In the rows, zero is written as 128.
Each row of numbers belongs to one of the things below and depends on some of the facts about them. Some rows are named. Which thing is each other row?

Some facts about the things:
Λ: points at; μ: refers to; η: belongs to class; Ξ: is of sort
baflelor η:773 Ξ:f
bagu η:773 Ξ:b
balutruk Λ:melam, baflelor η:957 Ξ:f
bidosel Λ:vibon η:282 Ξ:b
bifi Λ:dasun, madan η:773 Ξ:a
biplin η:282 Ξ:f
bofak Λ:rokom η:282 Ξ:e
bradram Λ:fizek, flafak η:773 Ξ:d
brivom Λ:vedi η:957 Ξ:g
bruru Λ:fizek, dragrul η:282 Ξ:a
dasun Λ:grizen, giflom μ:dedor, pudru, klidi, moditri η:957 Ξ:b
dedor η:957 Ξ:b
demodin Λ:grizen, muda η:773 Ξ:f
doflibri Λ:doter η:773 Ξ:a
doter Λ:melam, mebre η:957 Ξ:f
dragrul μ:fleflir, rozus, rido η:957 Ξ:b
dridom Λ:ferimik, gamogram η:282 Ξ:b
drikleze η:773 Ξ:e
dristos Λ:skiflek μ:melam, flafak η:773 Ξ:g
fakenol Λ:doter, pobrin η:282 Ξ:a
fepim μ:rozus, nuklis, demodin, gremes, mebre η:282 Ξ:c
ferimik Λ:floski, kletim μ:futron η:957 Ξ:a
fitrik Λ:legam, kletim η:957 Ξ:d
fizek μ:sabus, pliflen, vuge η:957 Ξ:c
flafak η:773 Ξ:e
flavim η:957 Ξ:g
fleflir Λ:demodin, floski η:957 Ξ:g
fliklar Λ:stedil η:282 Ξ:a
flofin Λ:bagu η:282 Ξ:d
flople Λ:zoros η:282 Ξ:b
floski Λ:melam η:282 Ξ:a
fluram Λ:fizek η:773 Ξ:g
fotrum Λ:rozus, fizek, riflin η:957 Ξ:a
fuskor Λ:kodrok η:957 Ξ:e
futron Λ:skobe, plostir η:957 Ξ:d
gamogram μ:trabal η:773 Ξ:d
giflom Λ:nugrol η:957 Ξ:f
gige Λ:muda η:773 Ξ:c
gipokos Λ:demodin η:773 Ξ:f
gratrok Λ:demodin μ:floski η:773 Ξ:d
grefen Λ:baflelor η:957 Ξ:g
gremes Λ:kepe, biplin, mebre, fluram η:282 Ξ:b
grizen Λ:fizek η:773 Ξ:f
gronustak Λ:stedil, plostir η:957 Ξ:d
gruno Λ:rozus, vedi, kloten μ:bidosel, rido η:957 Ξ:d
gukles Λ:fizek, kodrok, fluram μ:giflom, kodrok η:957 Ξ:f
kase η:957 Ξ:a
kegu Λ:demodin μ:skuflun, roklar η:957 Ξ:b
kepe Λ:fizek, grizen η:282 Ξ:f
kidrur μ:nuklis, stedil, vuge, tradam η:282 Ξ:g
klatro Λ:fizek, grizen, tripi η:282 Ξ:b
kleran Λ:fizek, fluram η:773 Ξ:d
kletim Λ:fizek, kleran μ:fitrik η:957 Ξ:c
klidi η:282 Ξ:b
kloples Λ:fizek, flafak η:282 Ξ:d
kloten Λ:fizek η:773 Ξ:f
kodrok η:773 Ξ:d
kori Λ:bradram η:282 Ξ:b
kotredom Λ:kepe η:282 Ξ:a
legam Λ:skiflek, stofar η:282 Ξ:d
madan Λ:purus η:773 Ξ:b
malal Λ:fizek, doter, gamogram η:957 Ξ:b
mebre Λ:fizek, kleran η:282 Ξ:f
melam Λ:fizek η:773 Ξ:d
moditri Λ:zeklo, tuflo η:773 Ξ:a
mogi μ:drikleze, pudru, poma, bofak, purus, demodin, fliklar, fluram η:773 Ξ:f
muda Λ:grizen η:773 Ξ:e
mugrir Λ:melam, fliklar η:773 Ξ:f
mupun Λ:kepe μ:kloples, dridom, stufil, klidi η:957 Ξ:d
muzastir μ:rozus, totrotok, vokil η:773 Ξ:a
nugrol Λ:fizek η:282 Ξ:e
nuklis Λ:kotredom, dristos η:282 Ξ:a
pasken η:282 Ξ:g
piflufli Λ:melam μ:skobe η:957 Ξ:b
plabral Λ:fizek, malal, pobrin μ:flofin, malal, bidosel η:957 Ξ:f
plabrodis Λ:dristos η:282 Ξ:c
planum Λ:kase, demodin, vuge, fluram μ:futron, stufil, gipokos η:957 Ξ:a
plerul Λ:fizek η:773 Ξ:g
plibrifu Λ:pasken η:282 Ξ:e
pliflen Λ:fizek, sotek, gamogram η:773 Ξ:b
plorek Λ:sabus η:282 Ξ:d
plostir Λ:fizek, zoros η:773 Ξ:d
plutrus Λ:vegarol, gipokos, fluram η:282 Ξ:a
pobrin η:282 Ξ:c
poma Λ:fizek η:282 Ξ:g
ponar Λ:fizek, demodin μ:pudru, kase η:773 Ξ:f
pudru Λ:legam, zoros, floski, gipokos η:282 Ξ:b
purus Λ:nugrol η:282 Ξ:e
rakas μ:balutruk, skuflun η:773 Ξ:d
rarupus Λ:fizek μ:fitrik, moditri η:773 Ξ:e
redil Λ:giflom η:773 Ξ:b
rido η:957 Ξ:a
riflin μ:rido η:773 Ξ:c
roklar η:773 Ξ:f
rokom Λ:fizek, melam μ:grefen, roklar, mebre, moditri η:957 Ξ:f
rotir Λ:demodin η:957 Ξ:c
rozus Λ:fluram η:773 Ξ:e
ruklas Λ:tistom η:773 Ξ:c
ruples Λ:fizek, mebre μ:balutruk, flople η:957 Ξ:d
sabus Λ:sifos, ferimik, flafak, flavim η:957 Ξ:g
sifos Λ:fizek, demodin η:282 Ξ:b
skeflil μ:gige, floski η:282 Ξ:g
skiflek Λ:fizek η:282 Ξ:f
skimak μ:bradram η:282 Ξ:f
skobe Λ:tusen, fluram η:282 Ξ:a
skuflun η:282 Ξ:d
sotek μ:biplin, demodin η:773 Ξ:e
sotrok η:282 Ξ:e
staful Λ:sotrok η:282 Ξ:f
stedil Λ:gipokos η:957 Ξ:b
stiplosun Λ:demodin η:282 Ξ:b
stofar μ:stufil, pobrin η:957 Ξ:e
stosta Λ:fleflir, sotek, plabrodis, vibon, tistom μ:stufil, sotrok, trostepes η:957 Ξ:c
stufil η:282 Ξ:c
tapuvil Λ:fepim, giflom μ:plibrifu, balutruk, plorek, flavim, fluram η:773 Ξ:a
tistom Λ:doter, muda, vuge η:773 Ξ:e
totrotok Λ:vegarol, vasti, skobe η:957 Ξ:b
trabal Λ:melam, fluram η:282 Ξ:a
tradam η:282 Ξ:d
tripi Λ:flople η:282 Ξ:b
tropon Λ:fizek μ:kloples, poma, floski, fliklar η:773 Ξ:a
trostepes Λ:bofak, vuge, gipokos η:957 Ξ:c
trubur Λ:grefen, ferimik η:282 Ξ:f
trutruzal μ:drikleze, kotredom, stiplosun, purus, zoros η:773 Ξ:g
tuflo Λ:plerul η:957 Ξ:e
tugri Λ:sotrok μ:drikleze, fuskor, kodrok η:773 Ξ:a
tuklil Λ:fizek, stiplosun η:282 Ξ:d
tusen μ:tistom, flavim, fluram η:957 Ξ:b
vasti Λ:fluram, kleran η:773 Ξ:c
vedi Λ:kleran η:957 Ξ:e
vegarol Λ:fizek μ:drikleze, vasti η:957 Ξ:g
vibon Λ:mebre η:957 Ξ:d
vofik Λ:kodrok η:282 Ξ:a
vokil η:957 Ξ:c
vudreskes Λ:kloples μ:balutruk, kase η:773 Ξ:e
vufines μ:malal, giflom, roklar, bradram η:773 Ξ:d
vuge η:957 Ξ:b
zedrok Λ:drikleze, nuklis, muda μ:kori, purus, kloten η:957 Ξ:a
zeklo Λ:kepe, gratrok, baflelor μ:gipokos η:773 Ξ:e
zoros Λ:muda, demodin η:282 Ξ:f

Known rows:
malal: [140 135 138 120 130 123 122 129 107 108  96 118 137 129 114 134 126 129
 133 134  71 128 130 140 129 138 118  97 137 125 124 112 121 128 129 141
 117 139  79 112 124 120 121 105 126 137]
fepim: [128 113 125 158 128 131 146 123 141  89 161 142 124 133 134 114 135 137
 118 116 170 119 120 128 128 100 137 127 113 142 125 140  99 126 137 106
 135 135 188 128 131 144 131 145 125 127]
gipokos: [113 111 119 166 108 122 110 125 125 151 181 127 111 133 156 116 112 103
 125 129 154 136 198 119 130 139 123 137 128 105 143 130 159 116 115 125
 132 113 108 138 133 116 120 141 132 116]
nugrol: [138 138 132 132 116 130 113 138 129  61 116 127 141 154 122 129 110 128
 127 130 112 124 123 121 131 155 124 153 129 131 158 122  58 129 151 122
 118 156  99 126 133 139 135 144 116 126]
grizen: [141 126 129 147 103 112 120 127 131  66  90 125 123 144 128 131 118 109
 139 135  88 129 153 140 136 145 120 136 145 136 148 138 109 132 143 125
 118 135  63 119 133 129 113 102 125 138]
bruru: [140 119 138 109 123 125 128 130 121 104  85 122 129 131 141 140 128 121
 129 133 123 124 143 150 129 115 127 120 137 149 157 146 124 127 135 128
 133 135 108 120 128 129 115 116 116 143]
plostir: [115 158 141 127 121 151 133 129 133 196  56 124 117 124 130 151 123 120
 133 130 138 127 103 122 134 140 133 197 134 162 134 142 109 126 127 128
 130 121  68 124 123 126 129 130 134 133]
roklar: [124 101 118 155 113 100 136 121 133  93 167 120 123 128 118 104 129 126
 127 130 122 128 148 138 129 102 130 115 132 120 108 109 144 135 131 122
 131 121 118 132 130 128 124 102 130 124]
vasti: [ 96 147 132 125 112 129 128 129 128 118 120 138 123 131 121 128 120 121
 133 120 175 132 106 120 121 111 125 143 124 123 132 120 152 122 134 128
 116 119 124 114 132 140 109 144 145 111]
zoros: [133  96 128 151 128 120 114 132 120 112 163 124 121 144 161 120 113 113
 122 124 138 131 179 139 125 123 121 111 116 114 148 116 149 109 116 123
 140 135 123 134 142 115 115 151 131 130]
gamogram: [148 105 110 133 127 123 133 125 149 232  81 145 142 120 100 125 107 131
 168 139 199 119 101  55 132 105 137 163 104 165  47 186 115 148 112 113
 157  99 143 143 115 138 113 159 100 182]
pobrin: [100 105 134 139 110 131 131 129 118 119 197 136 130 126 132 104 134 135
 113 123 194 120 158 112 125  91 139 160 117 138 133 126 110 125 137 115
 131 124 177 116 128 142 133 166 111 118]
floski: [117 126 135  85 131 122 123 129 115 144 100 126 131 121 140 133 130 125
 125 128 164 130 136 147 120 102 126 113 133 128 151 126 182 123 124 133
 134 125 158 120 130 129 114 125 125 128]
futron: [ 93 158 147 106 129 163 130 130 104 232 118 135 127 104 126 143 140 132
 123 127 170 127 133 104 123 132 133 170 124 142 131 140 136 116 115 138
 123 112 127 116 114 126 132 145 128 126]
fuskor: [119 140 127 143 132 132 119 132 118 114 163 134 137 133 109 121 122 136
 127 122 117 130 121 111 123 142 122 111 119 103 117 104 107 119 129 132
 112 136 137 122 130 129 132 142 137 111]
giflom: [126 129 131 128 131 119 123 125 107  90 131 132 134 128 124 123 131 125
 131 126 112 132 137 137 121 121 118  72 129 108 124 121 161 119 128 136
 116 131 139 115 129 125 110 124 135 127]
doflibri: [123 129 126 114 124 122 133 121 134 150 104 131 118 118 134 134 133 119
 137 127 148 134 124 140 125 119 127 113 138 130 128 139 181 130 124 132
 129 113 130 131 128 128 119 107 136 126]
ruples: [128 162 147 118 135 165 139 126 118 182  58 134 128 116 128 155 136 131
 129 127 116 124 106 120 131 148 131 141 131 161 129 161  91 122 128 132
 121 129 107 116 117 129 131 127 125 143]
kidrur: [160 117 112 137 146 118 132 131 151 103 171 115 135 134 118 115 128 147
 121 130  94 124 106 131 132 136 135 134 128 122 116 108  90 143 131 117
 143 143 154 154 133 127 158 127 119 127]

Name these rows:
No name comes twice in this set of rows, the named rows included.
[140 147 122 155 111 127 123 130 146  78 107 131 127 146 115 128 114 123
 131 129  93 130 112 119 136 168 127 163 141 130 146 134  64 134 150 120
 112 141  89 134 129 137 141 123 127 120]  rarupus
[128  95 122 118 127 110 128 130 125 125 172 111 134 123 126 112 136 138
 118 134 126 123 156 130 128 104 135 142 130 128 125 108 132 142 128 125
 141 130 144 133 129 126 139 129 112 131]  klidi
[131 146 125 119 142 125 116 133 116 133 148 121 142 127 107 126 125 140
 128 132  84 133 116 121 125 152 121 113 127  99 120  95 126 129 123 138
 120 135 131 132 126 118 143 130 134 114]  grefen
[131 111 127 135 129 118 131 124 114 131 172 116 137 116 113 113 142 140
 120 135  92 124 152 127 128 117 130 117 131 122 105 111 125 138 122 132
 130 124 130 124 121 120 136 115 118 131]  dedor
[111 143 139  99 139 153 137 133 130 201  92 131 125 120 139 148 129 134
 121 121 174 126 102 124 125 117 137 176 119 151 138 144 131 124 120 127
 141 124 156 131 125 131 133 153 130 133]  legam
[146 122 123 139 139 123 140 118 128 120 160 125 136 116 117 114 148 142
 125 131  97 122 140 133 132 131 133 100 133 124 100 131 120 136 126 125
 129 124 159 133 123 124 146 109 118 136]  tusen
[146  88 119  76 126  98 105 136 121 160  51 145 159 134 112 127 100 119
 168 141 194 126 134  88 117  88 117  98 103 137  86 168 173 132 115 127
 147 119 149 119 122 136  79 157  96 178]  trabal
[144 119 137 118 114 114 118 130 120  49  91 124 133 144 137 128 121 120
 130 134 100 126 152 148 130 133 122 117 137 137 162 138  99 128 147 126
 122 148 102 110 135 135 116 118 111 139]  skiflek
[110 118 141 124 130 145 143 131 130 191 133 116 126 117 128 131 137 142
 116 125 164 116 117 122 128  92 142 180 119 162 119 118 111 129 121 121
 149 121 135 127 123 128 138 147 122 139]  skuflun
[158 147 130 134 128 134 115 131 125  87  97 122 141 135 112 135 124 130
 133 136  41 127 123 124 135 185 121 131 142 123 135 125  66 133 141 133
 111 150  81 126 122 126 145 112 118 131]  vegarol
[140 132 133 127 109 123 131 122 131 119  64 125 117 126 134 141 129 113
 136 135 108 129 139 142 136 148 128 137 151 153 146 160 124 133 140 126
 123 126  82 120 125 130 123  93 118 139]  tropon
[115 147 120 133 123 118 122 133 136 107 139 127 129 139 111 124 109 126
 134 125 126 136  92 118 125 133 122 140 128 103 126  97 128 131 133 131
 118 134 122 133 135 133 129 133 145 106]  rozus
[114 117 136 168 122 134 144 121 117 100 168 136 127 127 115 110 133 137
 122 119 137 120 128 118 127  92 129 110 108 134  98 115 107 121 129 122
 123 128 139 105 127 131 116 145 135 131]  vokil
[111 151 144 120 116 145 135 132 125 189  54 116 118 125 123 148 124 123
 129 131 131 126  98 123 132 125 131 190 137 164 131 126 109 129 127 132
 130 124  55 121 122 125 123 124 137 135]  bradram

The same things again, as new rows of numbers:
Some things and their rows:
melam: [134 131 102 126 126 115 121 130 131 164 125 110 144 125 118 125 122 125
 129 131 117 117 143 126 137 141 116 121 131  92 134 145 143 124 122 127]
mugrir: [130 135 131 124 144 136 121 127 128 113 145 125 124 124 135 125 127 127
 136 125 122 123 135 129 130 144 122 134 130 131 149 120 114 130 140 126]
skimak: [114 129 141 124 127 128 144 112 128 104 123 150 123 125 137 142 134 130
 136 126 126 124 123 126 125 110 137 122 128 143 155 122 110 127 127 120]
tuklil: [125 129 113 117 116 107 120 132 129 156 123 127 144 122 115 136 124 121
 123 131 124 118 138 124 128 128 124 119 131 113 112 139 155 126 120 130]
plibrifu: [123 116 125 146 130 127 116 139 120 137 144 118 134 140 127 117 132 123
 121 125 137 131 111 123 126 108 142 134 125 131 119 121 138 133 125 130]
fakenol: [118 138 123 122 128 144 107 132 129 146 128 126 144 124 115 124 129 120
 121 128 129 129 129 120 120 118 132 126 126 134 127 135 152 127 135 127]
totrotok: [128 139 137 110 137 121 118 125 139 120 139 133 129 119 128 125 123 131
 131 127 122 124 131 128 122 137 118 138 126 136 133 127 122 126 139 124]
vudreskes: [134 118 134 139 123 198 124 134 117 134 114 110 128 146 138 114 133 124
 129 120 141 134 108 115 141  85 133 127 129 111 132 130 100 133 146 122]
plabrodis: [128 115 130 152 137 115 143 140 115 115 138 135 120 132 133 140 130 117
 122 121 135 122 125 134 133 150 135 132 128 134 130 116 136 141 120 142]
flafak: [130 116 119 158 125 136 111 133 129 131 146 113 127 140 127 112 137 137
 125 124 131 136 112 132 122 104 150 127 124 125 132 122 126 126 102 134]
purus: [124 117 124 149 134 111 125 133 121 134 140 114 136 143 127 126 131 123
 122 130 140 134 117 125 126 121 139 134 125 133 127 123 143 130 137 129]
zedrok: [128 140 130 124 121 162 129 121 133 144  99 123 138 129 119 120 126 132
 121 134 134 139 131 123 123 121 123 126 124 135 133 145 126 122 152 120]
kori: [118 137 134 111 137 113 120 123 133 118 142 137 132 120 128 135 127 126
 133 129 120 123 130 123 122 120 122 132 131 139 132 121 137 127 136 122]
vufines: [128 142 125 134 111 194 124 117 130 137  99 124 136 126 117 124 134 132
 125 124 128 135 135 128 123 107 132 110 128 130 149 147 126 123 124 126]
baflelor: [121 131 127 132 134 142 119 123 134 103 146 130 120 122 132 124 131 138
 137 122 120 127 127 133 125 125 129 128 130 137 146 112 118 127 112 129]
kepe: [125 121 128 111 134  60 138 129 128 124 143 139 126 126 136 141 122 124
 138 133 119 113 131 127 132 139 123 133 133 118 113 121 131 128 122 124]
fluram: [139 107 117 143 137  70 150 134 122 123 140 118 121 136 146 135 126 127
 140 125 123 110 125 136 149 149 121 134 133  94 131 121 117 134 122 133]
ruklas: [138 118 124 157 137 139 137 141 115 113 141 121 115 134 134 130 130 124
 127 123 134 128 129 138 137 157 131 133 131 126 132 117 127 137 119 144]
dedor: [122 136 132 114 125 125 116 122 143 115 139 137 127 115 130 123 128 141
 134 124 122 128 121 129 120 121 122 133 126 140 134 121 123 124 117 125]

Which thing is each row?
No name comes twice in this set of rows, the named rows included.
[124 129 103 122 118  98 124 130 128 159 122 124 145 122 117 138 123 124
 124 132 121 124 139 123 129 129 125 120 129 111 119 137 162 123 121 127]  kloples
[140 121 125 141 135 152 136 130 113 142 127 115 117 144 130 113 135 126
 123 129 138 144 127 117 132 121 155 126 124 128 141 134 103 128 137 126]  zeklo
[122 113 121 151 127 116 119 133 123 133 144 126 127 136 125 123 137 130
 118 126 134 137 109 125 122 107 159 127 122 137 126 122 139 129 107 134]  sotrok
[138 115 122 158 132 123 139 138 115 108 136 118 117 135 132 130 127 125
 127 126 134 130 134 140 132 162 125 133 135 128 121 114 133 135 124 145]  gige
[121 125 135  89 124  77 129 129 130 123 135 145 126 125 127 137 118 125
 135 141 119 120 136 124 124 122 114 127 138 121  70 118 128 123 120 120]  sifos
[138 120 121 161 142 121 141 137 115 115 139 115 120 135 135 134 129 123
 125 120 134 123 132 137 140 164 126 135 130 124 147 121 132 138 132 142]  vasti
[130 136 119 118 111 172 137 123 123 130  82 124 133 134 111 134 120 128
 125 144 137 151 155 130 117 135 118 115 139 132  85 133 141 118 160 123]  gratrok
[135 100 124 151 112  47 168 123 127 128 113 139 114 133 143 140 131 139
 135 130 126 117 118 140 145 136 132 121 127 104 128 134 112 130 100 134]  fizek
[124 115 115 163 125 128 120 128 130 120 134 112 132 143 127 119 135 140
 126 127 134 143 113 137 118 111 141 128 128 128 136 117 132 124 119 131]  drikleze
[128 104 116 135 128  52 131 134 123 154 142 118 136 145 130 127 125 126
 129 135 127 120 116 124 134 113 139 128 126 105 106 129 135 127 117 126]  nugrol
[130 133 139 121 137 121 129 127 132 112 137 134 122 122 135 128 124 131
 131 126 127 125 125 133 128 148 116 139 126 137 134 123 123 130 139 127]  giflom
[119 131 129 135 126 139 144 111 132  95 111 137 124 128 138 139 132 141
 142 126 124 132 126 132 124 125 123 122 132 134 162 121 110 121 142 120]  mogi
[113 127 134 128 131 112 121 122 133 103 144 148 127 119 133 142 132 131
 134 124 123 123 119 129 121 121 133 127 129 143 134 113 133 129 117 127]  biplin

